Here is a tiny trained network, its code and every weight. The questions are about switching its units off for an input and a target symbol, where a switched-off unit gives its printed mean instead of its output.

import numpy as np


def w(rows, s, z=0):
    codes = np.array(rows[::2]) - 128.0
    scale = np.full(codes.shape[1], s)
    scale[-1] = z or s
    return codes * scale


def norm(h):
    return h / np.sqrt((h * h).mean(-1, keepdims=True) + 1e-5)


def softmax(a):
    e = np.exp(a - a.max(-1, keepdims=True))
    return e / e.sum(-1, keepdims=True)


def log_softmax(a):
    a = a - a.max(-1, keepdims=True)
    return a - np.log(np.exp(a).sum(-1, keepdims=True))


def net(x, mask):
    ids = ['ΘΠγεζηψ'.index(c) for c in x.split()]
    T = len(ids)
    res = E[ids] + P[:T]
    u = 0
    for l in range(2):
        r = norm(res)
        for j in range(3):
            rows = slice(2 * j, 2 * j + 2)
            q, k, v = (r @ M[l][rows].T for M in (Q, K, V))
            z = softmax(np.where(np.tri(T) > 0, q @ k.T / 2**0.5, -1e9)) @ v
            o = O[l][rows]
            res = res + np.where(mask[u + j], z, o[:, -1]) @ o[:, :-1]
        u += 3
    return log_softmax(norm(res)[-1] @ U[:, :-1].T + U[:, -1])


Q, K, V, O = {}, {}, {}, {}
E = w([
[140,119,146,143,122,249],'Θ',
[158,210,152,144,60,188],'Π',
[207,36,123,62,159,123],'γ',
[227,69,184,57,147,144],'ε',
[112,95,119,126,168,212],'ζ',
[108,146,93,167,72,222],'η',
[254,139,153,122,101,192],'ψ',
],0.01)
P = w([
[90,138,123,125,112,93],'0',
[119,137,122,123,149,143],'1',
[97,115,150,121,116,146],'2',
[133,150,124,175,182,118],'3',
[127,158,105,109,163,147],'4',
[95,129,142,86,112,166],'5',
[128,133,150,194,168,104],'6',
[143,172,88,141,192,109],'7',
[118,155,92,61,136,167],'8',
[130,84,104,208,129,99],'9',
[117,117,167,218,170,91],'10',
[94,89,191,161,93,123],'11',
[106,122,76,3,96,211],'12',
[187,223,76,41,126,121],'13',
],0.018)
Q[0] = w([
[113,157,108,3,98,182],'L0H0',
[135,41,123,116,28,182],'L0H0',
[138,92,157,220,133,108],'L0H1',
[125,193,136,162,213,80],'L0H1',
[127,81,102,68,34,175],'L0H2',
[118,84,165,170,110,112],'L0H2',
],0.022)
K[0] = w([
[107,92,202,172,117,124],'L0H0',
[153,92,96,230,144,79],'L0H0',
[146,165,40,106,142,117],'L0H1',
[109,167,126,4,120,188],'L0H1',
[121,102,172,202,133,89],'L0H2',
[129,151,94,120,177,113],'L0H2',
],0.019)
V[0] = w([
[150,138,148,88,65,64],'L0H0',
[133,64,176,98,206,138],'L0H0',
[33,110,103,112,165,78],'L0H1',
[171,93,57,103,119,106],'L0H1',
[93,121,163,82,180,99],'L0H2',
[140,2,96,147,120,168],'L0H2',
],0.017)
O[0] = w([
[28,89,118,101,31,174,52],'L0H0',
[168,219,153,246,87,154,157],'L0H0',
[25,233,155,118,140,31,1],'L0H1',
[145,229,49,56,156,209,94],'L0H1',
[100,88,152,135,13,100,85],'L0H2',
[74,112,155,160,243,206,164],'L0H2',
],0.011,0.01)
Q[1] = w([
[9,156,75,87,71,89],'L1H0',
[27,153,122,57,24,80],'L1H0',
[252,133,138,196,165,145],'L1H1',
[209,73,77,111,153,244],'L1H1',
[112,145,161,105,108,119],'L1H2',
[70,166,145,145,145,82],'L1H2',
],0.017)
K[1] = w([
[251,88,180,196,167,192],'L1H0',
[229,121,99,206,189,159],'L1H0',
[32,147,191,111,91,53],'L1H1',
[3,115,85,83,55,103],'L1H1',
[185,115,112,111,131,140],'L1H2',
[239,176,132,155,196,185],'L1H2',
],0.014)
V[1] = w([
[74,147,219,181,145,207],'L1H0',
[198,122,124,220,147,85],'L1H0',
[24,81,163,64,77,105],'L1H1',
[166,137,165,131,43,124],'L1H1',
[126,93,176,157,127,94],'L1H2',
[242,251,159,115,146,57],'L1H2',
],0.014)
O[1] = w([
[96,216,122,186,126,132,99],'L1H0',
[122,93,196,167,170,151,41],'L1H0',
[49,149,91,123,115,30,246],'L1H1',
[172,107,107,136,38,131,126],'L1H1',
[79,90,108,134,110,88,130],'L1H2',
[253,164,174,52,75,53,33],'L1H2',
],0.015,0.014)
U = w([
[134,70,182,243,179,57,18],'Θ',
[134,54,124,103,49,49,150],'Π',
[127,255,94,38,149,166,146],'γ',
[116,101,149,242,32,98,111],'ε',
[173,165,200,89,111,75,255],'ζ',
[99,170,100,19,232,91,96],'η',
[194,100,84,68,138,214,134],'ψ',
],0.014,0.0066)

Each question gives the input, a string of symbols that net reads in full, and the target symbol t.
The units are the heads (2 rows each of Q, K, V and O). Each row of codes is followed by its name. A weight is (code - 128) times the scale printed after its matrix; where a second scale follows, it is the last column's (O and U).
mask holds one flag per head, layer by layer. A switched-off head (its flag False) gives its mean, the last column of its rows in O, instead of its output. The means were averaged over made-up inputs and are rounded, as every weight is.
A unit's drop is (log p(t) with every unit on - log p(t) with that unit switched off) / (log p(t) with every unit on - log p(t) with every unit switched off).
The circuit of an input: a set's keep is (log p(t) with only the set's units on - log p(t) with every unit switched off) / (log p(t) with every unit on - log p(t) with every unit switched off). Starting from all 6 units, units are removed one at a time, each time the one whose removal leaves the highest keep (on an exact tie, the one counted first), for as long as the keep stays at least 0.8.
circuit, biggest first: the units of the circuit, biggest drop first
most important unit: the unit with the biggest drop
heads that matter: for each layer, one digit per head in row order, 1 if its drop is at least 0.15 and else 0, layers parted by /
input Θ η ε Θ Θ ψ ζ Θ Π, target ζ: most important unit : L1H2
input η γ η η ψ η Π, target η: circuit, biggest first : (L0H0 L1H1)
input η ε ζ Θ Π, target ζ: heads that matter : 010 / 001
input Π γ Θ ε ψ ψ ζ ε Θ, target ζ: heads that matter : 110 / 001
input ψ Π ψ ε η ζ ψ ψ, target ζ: heads that matter : 010 / 001
input Π Θ Π ζ ψ, target Π: circuit, biggest first : (L0H0 L0H1)
input Π η ψ ψ ψ ψ Π ζ ε Θ, target ζ: heads that matter : 011 / 001
input ψ Π η Θ η ε ζ, target η: heads that matter : 100 / 000
input γ ψ η η ψ ε ζ ζ Θ ε ζ η ψ, target γ: circuit, biggest first : (L1H0 L0H0)
input Θ Θ ζ ε ε ψ Θ Π Θ ψ ψ γ ψ, target Θ: circuit, biggest first : (L0H1 L1H0)
input ζ Θ Θ γ ψ γ, target ζ: circuit, biggest first : (L0H0 L1H2)
input Π η γ ζ η ψ Θ Θ, target Π: circuit, biggest first : (L1H1 L0H2 L0H0 L1H0)
input Θ Π Π η η γ Θ γ γ, target Θ: heads that matter : 010 / 000
input η Θ ε ψ ψ ψ ζ ε η ε ψ Θ, target η: heads that matter : 110 / 110
input Π Θ Θ ζ ψ ζ Θ ε ζ, target Π: heads that matter : 011 / 110
input Θ ζ η Θ η Θ ζ, target η: heads that matter : 111 / 010
input ζ η γ ε ζ, target γ: circuit, biggest first : (L0H1 L0H0)
input Π ζ ζ ψ Π Θ Θ ζ ψ ε η, target Π: heads that matter : 101 / 110
input ψ η ψ ζ Π Θ Π Θ ζ ε ψ γ, target ψ: heads that matter : 111 / 110
input ε η Θ ε η ε ζ η η γ ε γ, target γ: heads that matter : 110 / 000
input ε ε γ γ ψ ζ ε Θ γ η ζ, target γ: heads that matter : 110 / 000
input Π Π ψ η Θ η ε ε ε γ, target Π: most important unit : L0H2
input ψ η Θ ε η ψ Π η ε η, target ψ: circuit, biggest first : (L1H1)
input ψ ψ Θ Θ η Π Π ε Π ζ ψ ψ, target ζ: circuit, biggest first : (L1H2 L0H2)
input γ Θ ε, target γ: heads that matter : 010 / 000
input η ε γ ψ Θ ε ψ ψ γ ζ Θ η ψ ψ, target η: circuit, biggest first : (L0H0 L0H1 L0H2)
input Π ζ η η ε ε ψ γ Θ η ψ ψ, target η: circuit, biggest first : (L0H0)
input η γ Θ γ Θ ε ε, target η: circuit, biggest first : (L0H0 L1H1 L1H0)
